(in the rows, 128 means zero)
Both labels of each row
[145 136 155 141  98  99  78  61 100 140 104 132 132 114 174  90 105 112
 128  69 103 106 114 140 139  87 126 119 111 150 139 128 148 140 125 185
  73  95 145 139 159] : dg jm
[129 181 139 147 122  94  90  45 119 155 105 146 112 108 149 116  84 103
 117  86  98 132  95 144 137  90 132 106  76 140 100 128 146 133 122 148
  71  79 147 102 151] : Rz jm
[133 140 151 114 108 128 191  75 110 167 116 128 134 173 154 108 138 137
 120  85  93 151 115 119 139 128 122 103 111 147 142 140 148  95 141 142
 106  89 121 125 147] : dg mp
[194 134 112 187 152 117 133 217 115 171 152 173 128 169 132 144  92  65
 141 122  55 141  98 149 172 130 158  92 102 124 134 140 109 181 133 172
 164 133 159 154 152] : dg jm
[137 120 166 134 110 114 108  73 104 149 110 138 133 150 185 116 104 104
 109  69 102 218 123 123 154  88 141 113 117 153 155 120 141 108 114 169
  82  84 145 149 158] : Rz jm
[153 119 128 166 130 113  76 154 108 141 114 145 125 144 155 131  87  71
 129 106 109 116 103 144 158  94 129 111 120 138 139 117 117 158 118 184
 131 130 157 139 169] : dg jm
[143 140 144 140 109 105  61  63 115 136 118 132 128 114 150 109  77 105
 102  98 101 100 109 141 140  68 134 111 117 170 141  98 144 135 127 179
  72 114 149 140 207] : dg jm
[131  92 180 135 121  99  58 126 119  94 108 131 139 123 164 129 125 106
 152  64 155  94 120 137 168  87 113 135 115 126 138 126 148 132 136 183
 101  88 111 153 157] : dg Mg
[174 137 137 153 101  95  91  67 103 148 109 136 131 123 161 110  89 120
 104  90  82 113  95 139 128  91 142 116 114 167 149 127 134 137 115 163
  81 105 150 139 176] : dg jm
[138  85 182 114  87 114 130  53 104 146 102 128 129 173 178 112 116 121
 101  56 124 108 142 113 159  72 127 107 131 187 180 110 167  96 131 198
  80  76 140 174 153] : dg mp
[146 126 163 129 117 117 169  98 112 167 101 124 132 176 160 121 133 127
 115  74  95 150 122 105 141 126 128  99 116 143 156 118 144 118 142 162
 114 102 115 137 156] : dg mp
[139 140 159 142 113 107  33  41 114 126  97 111 132  77 163 100  90 112
 116  73 114  98 100 144 125  71 120 123 104 150 126 111 146 127 110 179
  74  90 140 145 157] : dg jm
[124  84 194 112  92 130 141  90 111 128 104 113 137 170 189 106 128 109
 126  62 131 104 139 109 167  78 129 117 122 161 171 119 160 103 145 189
  91  90 139 175 150] : dg mp
[111  98 187 108 105 128 214 109 111 161 121 131 137 187 168 120 127 102
 162  98 111 194 137  96 181  83 131 107 121 162 163 133 149  87 148 169
  92 100 149 152 117] : dg mp
[208 149 125 164 124  87  94  75 100 164 104 144 145 141 158 109 102 137
 104  59  68 119 110 130 110 120 132  91 112 140 147 113 119 175 112 177
  96 101 105 122 173] : dg jm
[108 155  76  87 132 156 192 123 136 129 141 126 138 119  48 120 162 219
  98 216 142 166 149 108  54 192 140 137 154 124 122 130 117 114 133  42
 155 183  79  81  78] : Jh mp
[205  87 104 172 128 110 103 165 103 155 129 151 144 173 156 129 105 107
 113 103  78 100 113 128 137 109 153  90 140 184 179 112 110 184 135 199
 162 143 121 158 184] : dg jm
[175 118 160 150 120  98 118 117 103 140 109 139 128 157 181 123  72  88
 127  51  79 119 105 119 163 103 139 102 105 141 152 127 132 151 136 184
 102  95 133 147 170] : Rz jm
[190 117 133 177 133  89  72 136 114 156 117 147 141 147 184 119 102 108
 129  44  92 104 111 147 148  96 139 106 113 133 145 127 119 174 128 185
 117 110 130 141 175] : dg jm
[134 108 158 140 128 108 103 117 117 115 109 125 132 132 175 118 119  97
 130  67 129 114 120 140 148  93 129 124 117 129 145 129 130 137 131 168
  98  91 142 147 149] : Rz jm
[154 133  76 134 142 148  89 167 132 114 133 123 110 102  86 129 124 145
 125 169 132 102 123 142  87 150 136 132 152 134 118 125  96 158 115 102
 173 175 110 120 120] : Jh jm
[176 142 117 161 127 107  75 119 114 158 124 148 124 135 151 132  89  97
 119  98  62 112  99 137 141 104 138 105  99 146 135 102 118 165 108 173
 119 124 144 136 159] : Rz jm
[167 102 145 166 114 111 107 133 102 155 134 126 135 186 173 130  94  65
 120  69  80 122 102 141 187  82 146  88 114 165 162 115 116 141 136 208
 116 102 165 168 162] : Rz jm
[151 165  49 127  92 127  79  51 131 111 124 123 134  70  73 135 110 192
  90 184 120  84 128 130  42 153 127 128 148 158 116 110 120 145  96  73
 126 185  92  85 123] : Jh jm
[160 164 145 162 122  88  65  70 118 153 105 151 130 107 163 103  77 106
 125  61  78 119  87 154 129 100 119 122  91 122 127 134 160 145 120 181
  62  81 135 131 166] : dg jm
[131 107 140 117 100 134 138  84 103 159 118 129 139 161 141 113 118 131
  90 115 120 113 146 120 147 108 135 113 125 175 154 106 145 116 129 158
 106 132 119 147 137] : Rz mp
[141 157 129 155 118 109  90  79 118 151 114 133 122 118 128 133  84 120
 103 106  93 132 106 141 130 100 120 102 105 141 140 118 132 128 111 157
  96 112 172 125 147] : Rz jm
[130 198  77 152 153 118  29  91 146  95 133 117 115  31  95 128  99 164
 127 177 138  97 103 155  61 141 112 156 120 104  74 127 115 164 106  82
  93 148 119  77 112] : Jh jm
[177 159 144 162 117  80  66  41 110 148  98 135 128  98 164 100  77 110
 100  45  84 105  96 146 118  83 130 110  90 161 136 124 138 144 110 177
  58  85 135 132 174] : dg jm
[200 153 101 184 131  92  50 100 102 152 116 146 136 107 133 133  84 115
 114  97  67 105  96 157  94  96 139 164 110 134 134 112 114 181 117 176
 101 127 124 127 170] : dg jm
[186  93 125 142 120 108 107 123 103 161 117 126 154 158 153 123 112 129
 111  62  94 104 130 123 133 104 138 106 138 160 173 118 137 165 125 190
 124 133 109 149 171] : dg jm
[156 157 115 155  99 102  79  97 111 138 118 135 132  80 138 123  89 110
 105  99  90 108 108 139 144  96 143 105  98 157 137 101 128 149 116 164
 101 118 137 122 144] : dg jm
[175 124 149 153 124  96 110 117 117 156 121 138 129 153 179 118 116 100
 119  62  82 117 107 143 156  91 136 108 122 144 160 130 131 153 135 183
 115 104 138 150 171] : Rz jm
